Below are the code and all the weights of a small trained network. Each question names an input and a class and asks about switching units off, where a switched-off unit gives its printed mean instead of its output.

import numpy as np


def w(rows, s, z=0):
    codes = np.array(rows[::2]) - 128.0
    scale = np.full(codes.shape[1], s)
    scale[-1] = z or s
    return codes * scale


def f(y):
    return y / 2 * (1 + np.tanh(0.7978845608 * (y + 0.044715 * y**3)))


def log_softmax(a):
    a = a - a.max(-1, keepdims=True)
    return a - np.log(np.exp(a).sum(-1, keepdims=True))


def net(x, mask):
    res = np.array(x, float).reshape(1, 7) / 4 @ E
    y = f(res @ A[0][:, :-1].T + A[0][:, -1])
    res = res + np.where(mask, y, B[0][:, -1]) @ B[0][:, :-1]
    return log_softmax(res[-1] @ U[:, :-1].T + U[:, -1])


A, B = {}, {}
E = w([
[13,140,160,216,41,37,15,181,23,64,95,91],'x0',
[218,192,150,49,223,50,83,35,95,9,1,14],'x1',
[131,133,126,130,123,140,122,126,132,128,129,123],'x2',
[25,247,238,19,202,53,182,241,160,119,235,84],'x3',
[132,138,128,136,130,138,122,128,126,130,132,126],'x4',
[131,125,131,133,127,125,142,130,122,136,122,126],'x5',
[135,136,134,138,131,126,132,127,126,126,122,139],'x6',
],0.0055)
A[0] = w([
[63,184,174,180,103,44,15,134,27,36,65,40,148],'n0',
[228,116,63,81,192,142,144,43,158,75,51,70,232],'n1',
[176,31,25,212,41,214,205,86,197,228,154,223,253],'n2',
[112,54,53,231,55,83,15,67,26,71,50,104,216],'n3',
[153,136,143,66,184,229,236,200,222,225,241,227,217],'n4',
[45,191,210,146,116,35,20,166,41,47,54,45,140],'n5',
[235,158,131,23,233,150,193,57,191,97,60,62,192],'n6',
[23,112,159,230,32,78,35,226,40,170,209,201,208],'n7',
[53,255,230,31,205,43,147,214,143,72,181,37,216],'n8',
[211,66,40,196,104,130,41,38,49,70,24,84,192],'n9',
[211,13,10,198,64,220,154,71,158,212,80,224,249],'n10',
],0.0052,0.0044)
B[0] = w([
[80,26,141,46,207,224,32,91,40,125,43,114,218],'n0',
[215,197,89,149,138,40,192,29,209,19,7,79,210],'n1',
[30,11,167,240,216,157,37,94,187,210,49,36,244],'n2',
[228,32,60,99,77,237,77,59,41,156,77,240,235],'n3',
[53,151,238,127,231,74,205,224,248,229,190,141,221],'n4',
[71,80,171,51,201,234,33,128,47,87,44,49,219],'n5',
[215,218,77,201,75,10,208,26,235,13,144,69,211],'n6',
[35,136,30,67,22,250,32,226,2,246,250,162,226],'n7',
[78,197,234,44,235,100,134,186,111,86,135,14,241],'n8',
[227,82,57,121,48,192,165,38,105,50,43,248,231],'n9',
[50,19,92,228,206,135,34,23,172,159,7,36,250],'n10',
],0.0049,0.012)
U = w([
[57,46,188,159,250,149,39,87,135,135,23,15,247],'0',
[123,44,38,201,25,192,38,112,44,209,164,214,98],'1',
[236,145,30,230,43,44,209,43,217,35,55,145,108],'2',
[241,83,96,43,73,195,107,75,38,39,47,249,78],'3',
[107,158,234,141,190,88,239,229,247,221,231,199,191],'4',
[40,209,128,33,37,178,95,254,32,188,249,150,103],'5',
[218,238,178,69,154,20,236,121,175,20,193,50,5],'6',
],0.005,0.0032)

Each question gives the input, the list of numbers given to net, and the class t.
The units are the neurons (one row each of A and B). Each row of codes is followed by its name. A weight is (code - 128) times the scale printed after its matrix; where a second scale follows, it is the last column's (A, B and U).
mask holds one flag per neuron, in row order. A switched-off neuron (its flag False) gives its mean, the last column of its row in B, instead of its output. The means were averaged over made-up inputs and are rounded, as every weight is.
A unit's drop is (log p(t) with every unit on - log p(t) with that unit switched off) / (log p(t) with every unit on - log p(t) with every unit switched off).
The circuit of an input: a set's keep is (log p(t) with only the set's units on - log p(t) with every unit switched off) / (log p(t) with every unit on - log p(t) with every unit switched off). Starting from all 11 units, units are removed one at a time, each time the one whose removal leaves the highest keep (on an exact tie, the one counted first), for as long as the keep stays at least 0.8.
units of the circuit, in order: the units of the circuit, biggest drop first
unit that matters most: the unit with the biggest drop
k most important neurons: the k neurons with the biggest drops, biggest first
drop of u: that unit's drop, to one decimal
input [2,1,7,-6,-3,-1,-7], class 3: units of the circuit, in order -> (n9)
input [0,8,-5,4,4,-5,4], class 6: units of the circuit, in order -> (n6 n10)
input [4,-7,4,1,5,5,4], class 5: units of the circuit, in order -> (n7 n9)
input [0,6,5,-5,-4,3,-6], class 2: units of the circuit, in order -> (n1 n6)
input [3,-3,-5,0,8,3,-4], class 1: 2 most important neurons -> (n8 n4)
input [3,-1,-8,8,6,-2,2], class 5: units of the circuit, in order -> (n10 n7)
input [7,-1,5,0,-2,1,-6], class 1: 2 most important neurons -> (n7 n3)
input [-7,2,8,-8,7,5,3], class 2: 3 most important neurons -> (n6 n1 n9)
input [1,8,-7,-8,0,0,1], class 3: 3 most important neurons -> (n3 n9 n0)
input [8,0,-7,0,7,-8,-2], class 1: 3 most important neurons -> (n7 n3 n1)
input [1,5,-8,-8,6,-4,-6], class 3: 2 most important neurons -> (n3 n9)
input [2,-6,5,0,7,8,6], class 1: 2 most important neurons -> (n7 n8)
input [-4,7,6,5,7,4,-3], class 6: drop of n10 -> 0.0
input [-7,2,1,-5,3,-8,3], class 2: unit that matters most -> n6
input [8,-3,8,5,4,-3,8], class 5: drop of n7 -> 0.3
input [4,-8,-4,3,-4,8,-1], class 5: drop of n7 -> 0.4
